Below are the code and all the weights of a small trained network. Each question names an input and a class and asks about switching units off, where a switched-off unit gives its printed mean instead of its output.

import numpy as np


def w(rows, s, z=0):
    codes = np.array(rows[::2]) - 128.0
    scale = np.full(codes.shape[1], s)
    scale[-1] = z or s
    return codes * scale


def f(y):
    return y / 2 * (1 + np.tanh(0.7978845608 * (y + 0.044715 * y**3)))


def log_softmax(a):
    a = a - a.max(-1, keepdims=True)
    return a - np.log(np.exp(a).sum(-1, keepdims=True))


def net(x, mask):
    res = np.array(x, float).reshape(1, 3) / 4 @ E
    y = f(res @ A[0][:, :-1].T + A[0][:, -1])
    res = res + np.where(mask, y, B[0][:, -1]) @ B[0][:, :-1]
    return log_softmax(res[-1] @ U[:, :-1].T + U[:, -1])


A, B = {}, {}
E = w([
[187,7,69,13],'x0',
[72,41,43,223],'x1',
[255,120,155,208],'x2',
],0.0051)
A[0] = w([
[100,80,94,181,102],'n1',
[122,136,126,135,83],'n2',
[124,122,117,146,255],'n3',
[162,75,109,78,170],'n4',
[84,188,144,180,113],'n5',
[169,200,147,60,122],'n6',
[90,125,128,109,155],'n7',
[253,107,139,189,110],'n8',
[93,65,94,192,113],'n9',
[143,158,120,121,168],'n10',
[109,192,144,180,115],'n11',
[25,131,124,59,109],'n12',
[162,57,114,71,94],'n13',
[163,175,162,75,116],'n14',
],0.015,0.0072)
B[0] = w([
[128,75,104,160,181],'n1',
[142,113,101,125,112],'n2',
[77,196,253,174,249],'n3',
[162,168,172,161,225],'n4',
[186,144,119,155,231],'n5',
[104,77,136,202,215],'n6',
[111,155,136,137,163],'n7',
[78,173,51,134,255],'n8',
[117,68,113,188,205],'n9',
[115,142,153,152,164],'n10',
[181,147,118,145,221],'n11',
[92,176,60,150,220],'n12',
[195,134,99,154,202],'n13',
[114,85,129,173,193],'n14',
],0.044,0.0064)
U = w([
[246,158,142,134,148],'0',
[65,177,59,106,140],'1',
[108,26,156,156,141],'2',
[107,150,227,81,255],'3',
[148,107,125,86,67],'4',
[151,110,116,85,62],'5',
[140,102,125,89,60],'6',
],0.011,0.003)

Each question gives the input, the list of numbers given to net, and the class t.
The units are the neurons (one row each of A and B). Each row of codes is followed by its name. A weight is (code - 128) times the scale printed after its matrix; where a second scale follows, it is the last column's (A, B and U).
mask holds one flag per neuron, in row order. A switched-off neuron (its flag False) gives its mean, the last column of its row in B, instead of its output. The means were averaged over made-up inputs and are rounded, as every weight is.
A unit's drop is (log p(t) with every unit on - log p(t) with that unit switched off) / (log p(t) with every unit on - log p(t) with every unit switched off).
The circuit of an input: a set's keep is (log p(t) with only the set's units on - log p(t) with every unit switched off) / (log p(t) with every unit on - log p(t) with every unit switched off). Starting from the 12 units with the biggest drops (on a tie, the unit counted first), units are removed one at a time, each time the one whose removal leaves the highest keep (on an exact tie, the one counted first), for as long as the keep stays at least 0.8.
circuit, biggest first: the units of the circuit, biggest drop first
k most important neurons: the k neurons with the biggest drops, biggest first
drop of u: that unit's drop, to one decimal
input [8,-1,-8], class 0: circuit, biggest first	n13
input [-7,8,-1], class 2: 3 most important neurons	n9; n1; n4
input [5,-4,6], class 1: 3 most important neurons	n8; n5; n11
input [-7,1,-7], class 0: 3 most important neurons	n5; n8; n11
input [8,-2,-7], class 0: 2 most important neurons	n13; n4
input [0,8,-6], class 2: 2 most important neurons	n9; n8
input [1,7,-5], class 2: 3 most important neurons	n9; n8; n1
input [5,6,2], class 2: 2 most important neurons	n9; n5
input [-6,1,7], class 1: 3 most important neurons	n8; n4; n13
input [-1,5,6], class 1: 2 most important neurons	n8; n6
input [-7,7,-1], class 0: 4 most important neurons	n5; n11; n6; n14
input [0,-2,-2], class 3: drop of n5	0.0
input [-4,-6,4], class 2: drop of n6	0.4
input [-6,1,-4], class 0: circuit, biggest first	n5
input [-6,1,-5], class 0: drop of n11	0.2
